Each row was made from one walk, in order. Every step used is in the known rows, and no mark comes twice. Write each row's walk.
Known rows:
k > b > j > w > l > m: [-108   92  123  -75 -117   64   67  -95  327  -59   89 -171  -77  171
   77  -12    3   87   51   51 -291   96 -249  236 -112 -119   -5   67
 -150  131 -219  107  -55  -62   57  -65 -294 -128  159   30   -7  -92
  139]
m > t > p > k > b > j > w: [-122  189 -175 -228 -151 -486  245 -224  156  116  -89  -69 -103   96
   49   23 -371 -168  112 -178  125    5 -147  274 -161   15  -85 -156
  184  -90 -355  -59   71  117  370 -187 -217   92  313  344 -283  -10
 -149]
k > b > j > l > w > a > p: [-172   -5  150 -138   91 -182  -42 -436  309 -128 -138  -59    0   85
  225    5 -261 -113  -17 -152  -43  161  -52  240 -150   16  -67  -86
   27   -7  -63  217  179 -114  171 -170 -122  -71   72  116 -148   40
 -113]
k > j > w > m > t > a > e: [-207   57 -265  -33 -130 -291  513 -182  270  -54   96 -113  -76   99
  174  131 -226  141  158 -198  277 -316  -65  215  -99  180  -21  -58
  208  -54  -73   38  241  -28  132 -125 -378   75  261   65   -2   61
   13]
b > j > l > m > a > p > k: [-180  271 -167   39   10 -385  218 -387  188   -8  -12 -310  -44   -4
  171   35 -226  103  263 -304   89 -174 -125  154 -130  243   -3   15
  163  130 -161  134  181   74  138 -244 -169  158  200  269   73  -20
  114]
t > p > e > k > b > j > w > m > a: [-220  187 -334 -224 -116 -360  263 -288  215 -267  214  -30   33  103
  116  -24 -202   83  236 -282  135 -297 -132  208  -78  262   -4  -26
   97   30 -152   -2  238   -1   66  -31 -446  149  146  348  -41  -27
 -145]
j > w > a > m > p > k > t > e: [-161  189 -363 -192  -10 -421  115 -206  -87 -314  -40   16 -150  187
   30  -24 -314    0   81 -341  266 -128  119  276  -93   71   67  -27
  150  209 -323  -65  281   50  120  -62 -150   39   64   64    7 -169
  -96]
b > j > l > w > m > a: [-176  178  -67   20   32  -49  150 -377  193 -115  139   10  120  283
  236  125   98  214   25 -120 -219 -100 -115   83 -164  187  -84 -151
   27  159   53  102  193 -105  -56 -285 -386   15   25   81  -78  121
   93]
j > w > m > p > a > e > t: [-332  -51 -337  -11  -84 -434  415 -307  301 -222   45 -109 -123 -167
   48   -9  -35  315  291 -222  394 -450  -17  147  -74  359  104  -14
  226   78  -21  158  182  -64   90   -9 -215    8   44  -10  110  -96
 -164]
m > a > p > e > t > k > b > j > l > w: [-215  218 -219 -345  -86 -578   54 -488  152 -327   70 -180   63  126
  133 -162 -196  -57  264 -371  244  -77 -127  133 -232  403 -150  -19
  218  205 -238  123  109  126  332 -213 -268  117  152  423 -116   -8
 -181]
l > j > w > m > a > e > p: [-308 -138 -124  -46   93 -269  252 -383  257 -235  118 -153   62  -37
   73  142   -2  411  208 -287  217 -420 -117  -52  -69  220  110   19
   37  -11    9   89  207 -139  -62  -24 -283   -6  -91    8  104   45
   95]
a > e > t > p: [  31   71 -282 -131 -152 -375  227  -62  221 -122  -13  -30  -47 -114
   -7 -237 -223   84  260 -122  502 -326  -25   73   70  174   29   48
  146  -74  -72  -91   35  119   95  101   52  112   -4  -27  121 -103
 -106]
k > j > l > w > a: [-121   33  117  -98  104   56 -100 -180  112 -110   41  157  -22  333
  289   54  -68 -112 -155    5 -239  154  -87  294 -173  -42 -202 -161
  -99  117  -13   86   84 -253   82 -160 -121 -104  -93  -83  -97   72
  -10]
p > m > a > e > t > k > b > j > w > l: [-106   91  -44 -228 -150 -350  337 -363  332 -151  274 -216   52   16
 -184 -123 -169  266  215 -149  338 -311 -111  224 -167  407  -39  -14
   80   35 -257  219   54   93  386 -121 -263  184  319  152 -111 -164
   53]
b > j > w > m > a > e > p > k: [-243   23 -160    5   -3 -437  372 -317  103  -43   78 -258  -58  -33
   19  119 -203  261  268 -269  292 -335 -123   63 -125  335  -16  -24
   94    2 -173   44  224  -60  232  -84 -278  148  -12  -11  -92 -149
   25]
l > w > a > m > p > e > t > k > b > j: [-159  205 -123 -368 -117 -643 -146 -391   90 -303   61  -60   14   -8
  128 -167 -319    3  207 -397  294 -100  -42  225 -323  346   27  -63
   41  -25 -258  124  226  155  267  -25    1  114   26  256 -130  -81
 -246]
w > j > l > m: [-131   92  117    8   62   10   85  -76  247   49  -14  -61  -11   39
  105  -87   38  134  -66   28 -247   -4 -242  131   56 -192   -5   34
  -79  155  -83  -18  -52 -194 -192 -123  -75 -138  -53  -33  228    4
  215]
k > b > j > w > l > m > p > e > t: [-310  228 -174 -199 -191 -526   98 -305  267 -242  102 -155 -160   55
  114 -254  -46  107  313 -184   20 -196 -240  193 -116  117  134  101
   67  184 -337  138   24   71  142   58 -278  -44  166  208   70 -199
  -86]
w > j > l > m > p > k > t: [-125  252 -200  -52   36 -246   71  -41  159 -108  -81 -126 -197  118
  113 -126 -186  103    0  -83   15 -106 -118  182    4   59  -88   61
  160  363 -385 -174   65 -123   -3 -135    8   39   15   31  153 -115
  133]
w > j > l > m > t > e: [-192  264 -136 -112   -7 -405  186 -190   43   13  -60  -50  -34   34
  109 -200  -55   93  101 -273 -112 -138 -178  132   40 -153   89  -10
   85  125 -198 -111   75  -48 -170 -120 -202  -38  127  216  224  -21
  169]
e > k > j > l > b: [-133  197  222  -95   65  -43 -122 -106  207  -37  126   15  161   38
  151  -66   50  -22    1   50 -255 -137  -53   71   -3  -14 -313  -79
  -41  -65  -65 -127 -211 -214  191   23 -189   55  103  401  186   33
  -92]
p > e > k > j: [-119  188  -38 -204  -76 -291  -42   23  -52 -167  183   73   -6   43
  102 -130 -155 -180  127  -70   94 -148  -78   90    4  205 -106   73
    2    7  -71 -111  -87   29  207  121  -92  184   36  226   19  -52
 -136]
b > j > l > w > a > m > p > e: [-335  235   15 -146  -56 -507  149 -533  122 -220   37   96   -3  206
  230  -74 -194  110  103 -380    9 -123 -125  247 -239   54  132  -83
   80   44  -91  235  242   41  -32 -283 -182    0   32  230  -55  -30
  -70]
p > m > a > e > t: [ -78   12 -202  -96  -55 -439  283 -327  277 -116  134 -123   64 -211
 -126 -125 -101  324  266 -135  510 -543  -73   14   42  426  156  103
  140  -39  -20  178  133  108  110  106  -15  163   47   14  227 -135
  -57]
e > p > k > b > j: [ -62   31  -39 -171  -57 -356  -25 -179   -8  116  -47 -180   20 -114
  -79 -101 -281 -141  192  -91  185    6    1   12  -64  113 -108   82
   58 -128 -330 -112   20  122  342  136   31   83   52  203 -218  -94
 -124]
b > j > l > w > m > t > a: [-204  159 -255  -31  -85 -262  307 -368  149   -4   16   28   71  181
  291   44  -16  134   92 -215    5 -203  -44  133 -145  101  -81 -179
  199   82  -61   25  195   -7  -36 -305 -377  -74  184  186 -137  142
   19]
b > j > l > w > a > m > p > e > t: [-346  221  -81 -182  -51 -649   60 -594  180 -289   15  120   -3   81
  227 -173  -92  130  186 -306  142 -266 -107  193 -168  179  140 -102
   77   71  -94  218  154   52   91 -136 -137  -31  -36  121    7  -98
 -185]
l > b > j > w > a > e: [-167    3  334 -131  -36  -67  196 -299  178  -85  -79 -154  133  -54
   84   35 -190  194  -20  -30  -89  -20 -246  173  -71    8  -49 -191
  -88 -320  -36  126  110 -316  109  -71  -79  105  -33  -10   25  -92
 -132]
k > b > j > w: [ -98   20   95 -189  -97  -90  136 -222  174   67  -61  -18   65   88
  -33   71 -131 -192  -44   76 -109  196 -157  135  -70  -99  -82  -67
    1 -136 -164   35  -47   33  279  -54 -218  -36  164  153 -254   48
 -165]
k > j > l > w > a > m > p > e > t: [-351  213 -149 -166   -3 -605  -23 -438  211 -324  138  157 -103  203
  286 -142 -118   55  169 -283  157 -282  -42  267 -199  168   74  -37
   71  183 -106  184  157   31  143  -67 -176  -56    1  118   95  -60
 -154]
m > t > a > p > k: [-174  103 -345   17  -14 -530  222 -208  -40   -1  -51 -264 -126 -127
   94   34 -332   73  299 -388  487 -258  112   91 -108  276   58  -42
  333   96 -159   78  272  139  145 -155  -66  113  306  282   25  -26
    7]
a > p > e > k > b > j > l > m: [-191  173  -62 -221  -78 -387   97 -294  379 -174  -54 -207  -63 -106
  164 -167 -176 -114  223 -240  -27 -125 -227  190    5   96   -9  190
   63   46 -235   44  -47   24  136  -14 -229   31   91  394  101 -111
 -111]
a > e > k > b > j: [  -6   60  124 -262 -124 -265  116 -227  245  -48  -74 -165  124 -232
 -109  -47 -250 -113  159  -14  192  -36 -116   32   42  271  -67   15
   24 -307 -122  -53  -53   25  316  145  -14  244   68  235  -96  -70
 -180]
e > p > k > t: [  19  -18 -284  -77   16 -192  -70   75  -91 -167  -46  -67 -141   11
  -21 -126 -178   -5   89  -50  315 -188   90  -11   46  157 -146  184
   98  240 -352 -232   14   23  191  115   64   35 -111 -103  -42 -218
  -83]
w > m > p > a > e > t > k: [-118   39 -458  -65  -87 -449  218  -92  106 -259  112 -210 -125 -255
   41 -123 -104  282  327 -407  533 -462  123  118 -185  584  -38   -7
  241   96 -102   22  200   24  138  -18   -2  196    6   67   64  -98
  -89]
a > p > k > b > j > w > l > m: [-195  131   70  -51  -62 -191   86 -142  313  -74   43 -356 -206  102
  100   20 -188   88  167 -125  -95   60 -190  276 -168   35   21   63
  -16  214 -287  155   33  -24  212 -154 -276  -47  250  125  -16 -165
  148]

Write each row's walk:
[-204  101 -171  -59    8 -173  179 -269  135  -52  128 -205  -28  135
   54  216 -120  110  110 -149  -47  -59  -53  163 -168  259  -34 -124
   80   64 -181   65  259  -76  203 -125 -360  104  156  178 -148   -7
   -6] | p > k > b > j > w > m > a
[ -39  135 -167 -280 -114 -363   41 -263  218 -245  109 -268   80  -19
   57  -27 -178  129  222 -227  258 -127  -90   80 -222  557 -125  -69
   76  -19 -168    3  184   28  313  -20 -153  233   16  134 -123  -32
 -113] | l > w > m > a > e > t > k > b > j
[-155  272  -84  -34  -90 -327  174 -154  259   38   22   59   -1  103
  307  -62 -126  218   50 -208 -129 -295 -135  188 -133 -103  -56 -213
   79 -111 -114  -95  117  -52   -7 -223 -322   19  224  277  -16   40
  -70] | l > b > j > w > m > t > p
[-177   -3  -55 -151    2 -355  126 -169  128 -147    2 -123 -165  -25
   75   31 -245    0  120  -41  284 -144  -94  258  -65  310  -53 -137
   25  -36 -145   62   79 -182  427   60  -18  127  -65 -197  -11 -188
 -148] | p > k > j > w > a > e > t
[-213   78 -328 -258 -115 -543  113 -289  174 -284  143  -99   24 -157
  -68  -76 -273    7  357 -380  510 -341   99  112  -57  267  136  160
  187   -4 -194   68  205  188   53  188 -167   64  205  525  169  -57
 -196] | t > a > m > p > e > k > b
[-137  201 -459 -141  -41 -503   73 -217  121 -368  132 -250 -113  -84
  169 -213  -65  129  343 -475  320 -390  -83  137 -135  413  -15  120
  163  304 -211  108  118  100  108 -101 -166  122   60  245  218 -120
  -32] | j > l > m > a > p > e > t > k
[-209  -34 -106   43  -21 -295  403 -405  283  -91   95 -106   72  -41
   58   64  -91  304  223 -191  223 -399 -160    9  -62  182   31   54
    7  -94  -25  113  210  -30   59  -12 -354   54   -4  -75  -16  -34
    9] | b > j > w > m > a > e > p
[ -93  194 -380 -149 -169 -498  188 -112   70 -144  181  -96  -25 -108
   76 -189 -284   16  331 -278  536 -353   65  180 -217  484 -186   55
  227    3 -149  -27   97  186  327   45   47  273  182  199   25   39
 -125] | m > p > a > e > t > k > j
[-364    9 -261  -24   56 -382  242 -388  227 -153  -14 -109  -17  -17
  282  162 -108  241  145 -391  215 -312   39   75 -116  115  167 -139
  260   58   41  147  273    7  -72 -267 -318  -91  281  261   26  205
   47] | l > j > w > m > t > a > p
[-217   32 -342 -265  -85 -606  118 -262  142 -272   16 -206  -60 -245
   33 -117 -322  -66  370 -407  504 -326   40   93    0  323   84  126
  268   11 -224   57  192  103  146  132 -192  115  288  548  114  -87
 -231] | m > t > a > p > e > k > b
[ -58  170  -63  -33   77 -225   26 -221  217  -56  102  123  -85  147
  236   52 -172  -51  -46 -266   21 -183  111  354 -242   92 -163 -157
    4   -8 -136   57   99   -1  272 -268 -137   94  201  141  -94   77
   67] | w > a > m > t > k > j > l
[-138  135  -43  -63  135 -345  -75 -262  210 -175   -7   13 -159  169
  412   45 -260  -71  -16 -361   51  -56  -19  339 -321  178 -174 -185
   73  156  -63  178  209  -97  235 -339 -161   43  168  129 -102   92
    1] | m > t > k > j > l > w > a > p
